Below is a small trained network, with its code and all its weights. Each question gives an input and a target symbol and asks what happens when units are switched off, that is, made to give their printed mean instead of their output.

import numpy as np


def w(rows, s, z=0):
    codes = np.array(rows[::2]) - 128.0
    scale = np.full(codes.shape[1], s)
    scale[-1] = z or s
    return codes * scale


def f(y):
    return np.maximum(y, 0)


def softmax(a):
    e = np.exp(a - a.max(-1, keepdims=True))
    return e / e.sum(-1, keepdims=True)


def log_softmax(a):
    a = a - a.max(-1, keepdims=True)
    return a - np.log(np.exp(a).sum(-1, keepdims=True))


def net(x, mask):
    ids = ['ΔΨαβεημ'.index(c) for c in x.split()]
    T = len(ids)
    res = E[ids] + P[:T]
    u = 0
    for l in range(2):
        r = res
        for j in range(3):
            rows = slice(2 * j, 2 * j + 2)
            q, k, v = (r @ M[l][rows].T for M in (Q, K, V))
            z = softmax(np.where(np.tri(T) > 0, q @ k.T / 2**0.5, -1e9)) @ v
            o = O[l][rows]
            res = res + np.where(mask[u + j], z, o[:, -1]) @ o[:, :-1]
        u += 3
        y = f(res @ A[l][:, :-1].T + A[l][:, -1])
        res = res + np.where(mask[u : u + 8], y, B[l][:, -1]) @ B[l][:, :-1]
        u += 8
    return log_softmax(res[-1] @ U[:, :-1].T + U[:, -1])


Q, K, V, O, A, B = {}, {}, {}, {}, {}, {}
E = w([
[147,83,114,99,156,146,32,132,97,142,98,206],'Δ',
[121,140,197,140,124,77,45,193,182,178,69,114],'Ψ',
[139,183,119,145,163,125,122,144,81,76,121,69],'α',
[157,128,173,3,75,139,141,71,82,200,137,123],'β',
[156,97,136,57,218,37,76,30,155,155,192,94],'ε',
[107,126,121,169,76,159,133,31,140,126,244,197],'η',
[212,176,204,192,172,163,171,31,198,239,67,69],'μ',
],0.017)
P = w([
[85,117,101,159,155,176,131,206,77,139,89,118],'0',
[92,93,228,166,163,112,164,153,73,22,92,114],'1',
[117,182,88,191,10,102,127,85,149,142,57,163],'2',
[110,146,103,118,168,116,99,176,81,170,115,86],'3',
[122,61,211,160,145,102,165,99,111,112,123,154],'4',
[76,168,89,150,2,131,144,82,168,150,108,134],'5',
[64,165,124,72,158,92,116,162,125,151,152,65],'6',
[136,86,198,180,143,130,160,99,115,107,179,118],'7',
[82,203,87,134,33,161,163,39,173,112,147,93],'8',
[121,207,127,43,167,86,105,119,138,191,186,54],'9',
[67,88,166,191,136,162,187,100,91,166,177,73],'10',
],0.011)
Q[0] = w([
[142,16,134,236,146,162,139,132,133,89,128,140],'L0H1',
[69,145,78,136,87,141,83,129,112,146,139,176],'L0H1',
[161,109,179,91,162,107,124,151,125,65,145,118],'L0H2',
[164,199,2,93,118,114,182,170,175,165,129,182],'L0H2',
[153,126,127,99,151,128,138,140,130,100,111,102],'L0H3',
[75,87,166,157,175,186,155,93,93,128,139,105],'L0H3',
],0.0078)
K[0] = w([
[119,190,157,74,129,175,116,74,193,191,74,76],'L0H1',
[148,104,122,92,114,95,169,173,94,71,127,140],'L0H1',
[36,70,100,125,143,64,143,139,233,154,157,111],'L0H2',
[179,2,156,132,153,124,129,142,34,104,43,183],'L0H2',
[105,129,84,71,141,135,146,141,105,90,113,130],'L0H3',
[106,131,119,66,112,48,109,115,132,171,135,117],'L0H3',
],0.007)
V[0] = w([
[101,99,3,160,114,22,63,142,105,49,135,159],'L0H1',
[162,139,179,118,147,195,118,133,159,160,121,109],'L0H1',
[74,213,103,131,152,234,112,80,95,131,154,166],'L0H2',
[60,224,240,82,88,198,111,156,116,137,44,180],'L0H2',
[78,189,47,117,130,42,98,117,90,228,97,126],'L0H3',
[95,73,18,179,125,225,137,118,89,121,108,174],'L0H3',
],0.0045)
O[0] = w([
[143,116,75,218,161,138,121,125,93,164,122,102,3],'L0H1',
[37,2,193,196,152,172,157,137,138,120,98,142,173],'L0H1',
[66,142,205,213,122,51,102,91,154,96,131,137,237],'L0H2',
[153,168,169,59,103,107,59,144,149,135,134,97,250],'L0H2',
[155,166,153,112,188,149,134,112,122,64,189,131,210],'L0H3',
[127,163,142,27,152,37,138,130,105,83,81,92,14],'L0H3',
],0.0086,0.0021)
A[0] = w([
[170,135,161,132,201,101,116,170,230,181,92,2,90],'L0N1',
[126,174,68,66,134,127,57,44,88,106,162,63,174],'L0N2',
[156,152,168,75,116,102,147,122,118,222,233,55,45],'L0N3',
[122,123,108,31,192,106,196,156,71,128,224,27,146],'L0N4',
[149,62,128,74,192,86,119,194,55,109,139,233,5],'L0N5',
[171,179,144,132,193,115,170,171,138,173,123,72,126],'L0N6',
[29,92,204,81,163,113,98,90,100,181,153,98,203],'L0N7',
[145,125,120,123,143,111,172,49,107,221,116,91,8],'L0N8',
],0.0065,0.0031)
B[0] = w([
[30,51,38,150,179,176,168,187,151,122,248,145,209],'L0N1',
[70,193,125,146,84,113,152,140,68,163,141,166,211],'L0N2',
[118,95,148,216,132,165,165,138,102,110,173,168,212],'L0N3',
[94,14,87,149,10,238,124,89,110,138,95,50,183],'L0N4',
[151,151,117,136,123,186,114,138,206,76,195,70,144],'L0N5',
[172,102,169,115,106,254,122,141,215,106,69,47,167],'L0N6',
[171,185,136,160,159,87,221,146,115,136,160,128,254],'L0N7',
[82,133,211,178,48,146,189,85,173,106,58,191,173],'L0N8',
],0.0077,0.0097)
Q[1] = w([
[234,83,247,204,228,87,177,111,56,109,220,128],'L1H1',
[172,214,65,207,133,110,55,123,150,162,149,138],'L1H1',
[138,75,215,161,122,156,96,200,20,151,97,112],'L1H2',
[50,184,113,196,64,96,93,124,122,162,173,107],'L1H2',
[127,154,230,253,174,134,158,89,130,29,164,206],'L1H3',
[106,130,107,119,100,122,120,69,186,92,187,175],'L1H3',
],0.0071)
K[1] = w([
[125,225,131,224,99,154,162,34,162,126,217,132],'L1H1',
[151,132,102,156,167,59,71,138,151,90,137,171],'L1H1',
[197,129,121,2,84,175,117,122,92,194,76,42],'L1H2',
[154,123,95,144,106,100,130,140,103,156,197,125],'L1H2',
[93,162,133,155,70,139,148,37,123,161,226,149],'L1H3',
[156,86,158,113,159,80,141,117,149,119,172,156],'L1H3',
],0.0085)
V[1] = w([
[50,47,101,12,98,112,167,158,38,100,147,195],'L1H1',
[154,119,77,132,167,138,205,126,160,75,65,69],'L1H1',
[79,197,143,145,152,105,135,142,51,145,103,66],'L1H2',
[124,90,63,127,218,101,213,148,128,168,72,120],'L1H2',
[39,43,95,51,119,88,198,78,125,200,109,111],'L1H3',
[127,169,61,111,163,99,114,142,194,91,253,136],'L1H3',
],0.0053)
O[1] = w([
[219,75,133,183,116,111,91,49,72,169,163,138,65],'L1H1',
[81,123,49,119,138,147,200,76,179,106,103,73,49],'L1H1',
[128,122,172,153,120,255,71,162,150,236,122,181,176],'L1H2',
[101,165,187,140,204,138,107,178,117,104,41,124,2],'L1H2',
[193,92,186,142,163,212,195,121,103,134,23,129,172],'L1H3',
[137,160,119,207,135,119,127,191,146,104,75,179,172],'L1H3',
],0.0085,0.0046)
A[1] = w([
[191,158,64,147,64,136,132,125,119,126,119,85,66],'L1N1',
[205,233,99,84,132,86,85,180,61,132,103,81,255],'L1N2',
[184,229,155,72,65,91,130,189,138,184,110,232,221],'L1N3',
[178,182,111,3,94,138,118,56,120,119,44,119,86],'L1N4',
[159,111,105,79,212,162,90,212,122,106,189,118,40],'L1N5',
[112,110,183,88,139,103,109,185,27,112,198,133,119],'L1N6',
[133,191,77,101,23,79,35,65,49,94,97,139,31],'L1N7',
[115,153,96,63,156,187,156,114,170,159,157,40,199],'L1N8',
],0.0069,0.003)
B[1] = w([
[73,180,103,109,152,101,101,85,166,98,108,100,166],'L1N1',
[165,122,107,134,254,192,162,62,110,193,151,122,153],'L1N2',
[41,129,89,114,205,90,123,147,158,37,97,113,254],'L1N3',
[113,165,129,51,163,157,158,124,2,29,171,207,143],'L1N4',
[158,181,55,133,79,76,150,143,178,95,114,50,173],'L1N5',
[177,201,134,102,123,126,126,131,197,239,55,184,219],'L1N6',
[152,48,116,116,119,102,175,169,190,147,102,120,196],'L1N7',
[119,155,171,233,71,108,123,171,95,124,166,145,246],'L1N8',
],0.0087,0.0077)
U = w([
[124,188,107,71,201,174,115,61,161,137,153,77,104],'Δ',
[216,113,72,114,72,89,170,164,158,106,99,102,95],'Ψ',
[73,128,185,81,121,168,2,101,141,91,151,75,255],'α',
[142,145,180,60,103,181,68,63,206,164,117,86,139],'β',
[170,7,75,112,166,184,134,167,103,92,134,161,222],'ε',
[158,195,154,194,142,68,86,118,63,98,106,188,92],'η',
[92,135,170,32,154,175,157,149,139,76,172,118,21],'μ',
],0.0061,0.0035)

Each question gives the input, a string of symbols that net reads in full, and the target symbol t.
The units are the heads (2 rows each of Q, K, V and O) and the neurons (one row each of A and B). Each row of codes is followed by its name. A weight is (code - 128) times the scale printed after its matrix; where a second scale follows, it is the last column's (O, A, B and U).
mask holds one flag per unit, layer by layer, with each layer's heads first. A switched-off unit (its flag False) gives its mean, the last column of its rows in O or B, instead of its output. The means were averaged over made-up inputs and are rounded, as every weight is.
A unit's drop is (log p(t) with every unit on - log p(t) with that unit switched off) / (log p(t) with every unit on - log p(t) with every unit switched off).
The circuit of an input: a set's keep is (log p(t) with only the set's units on - log p(t) with every unit switched off) / (log p(t) with every unit on - log p(t) with every unit switched off). Starting from the 12 units with the biggest drops (on a tie, the unit counted first), units are removed one at a time, each time the one whose removal leaves the highest keep (on an exact tie, the one counted first), for as long as the keep stays at least 0.8.
units of the circuit, in order: the units of the circuit, biggest drop first
unit that matters most: the unit with the biggest drop
top k neurons: the k neurons with the biggest drops, biggest first
top k neurons in layer l: the k neurons of layer l with the biggest drops, biggest first
which heads matter: for each layer, one digit per head in row order, 1 if its drop is at least 0.15 and else 0, layers parted by /
input Ψ ε Ψ Ψ Δ β Ψ Δ β Δ η, target η: unit that matters most => L1H3
input η β Δ β β ε β Ψ, target ε: units of the circuit, in order => (L1H3 L0N2 L0N1)
input η μ ε Ψ Ψ, target ε: units of the circuit, in order => (L0H2 L0N2)
input Δ Ψ Ψ, target α: units of the circuit, in order => (L0N7 L1H3)
input α β η, target Ψ: which heads matter => 000 / 010
input η η η β ε, target η: units of the circuit, in order => (L0H2 L0N7 L1H1)
input μ η ε Ψ η μ β Δ ε η Ψ, target η: units of the circuit, in order => (L1H3 L0N4)
input Δ α μ η η Ψ η η η μ ε, target μ: top 3 neurons => (L0N8 L0N3 L0N6)
input μ ε Ψ η α β Δ η β μ, target μ: top 2 neurons => (L0N8 L0N3)
input η β μ η η α Δ α μ α η, target μ: units of the circuit, in order => (L1H1 L0H1)
input ε μ ε Δ β β ε α, target ε: units of the circuit, in order => (L0H2 L1H3)
input η Ψ Ψ η η Ψ Ψ α Δ μ Ψ, target μ: units of the circuit, in order => (L1H1 L0N6 L0H1)
input Δ α β, target μ: which heads matter => 000 / 001
input β η η Ψ Δ, target η: units of the circuit, in order => (L0N4 L1H3)
input Ψ η ε η Ψ μ β η, target μ: units of the circuit, in order => (L0H1 L1H1)
input η η μ η β Ψ α β Ψ ε β, target ε: unit that matters most => L0N2
input Ψ ε η β Ψ ε β ε μ η ε, target μ: units of the circuit, in order => (L0N8 L1H1)
input η Ψ ε α η η, target Ψ: units of the circuit, in order => (L1N7 L1H2 L0N1)
input Ψ η ε β α α β Ψ, target β: which heads matter => 000 / 101
input μ Ψ ε η η β, target μ: unit that matters most => L1N3
input Ψ β Ψ η η α ε Ψ η β α, target η: units of the circuit, in order => (L0H2 L1H3)
input η β μ ε Ψ β η ε μ β α, target μ: which heads matter => 111 / 100
input ε β μ Ψ β Δ μ α ε β β, target ε: units of the circuit, in order => (L0N4 L0N3)
input η ε Ψ Ψ ε η Ψ η Ψ β Δ, target β: top 2 neurons in layer 1 => (L1N6 L1N8)
input μ β β η μ Ψ η η ε ε α, target ε: top 2 neurons => (L0N2 L0N4)
input η β η Ψ, target Ψ: top 4 neurons => (L0N1 L1N5 L0N8 L0N2)
input β Δ β Ψ μ Ψ β Ψ, target β: which heads matter => 110 / 101
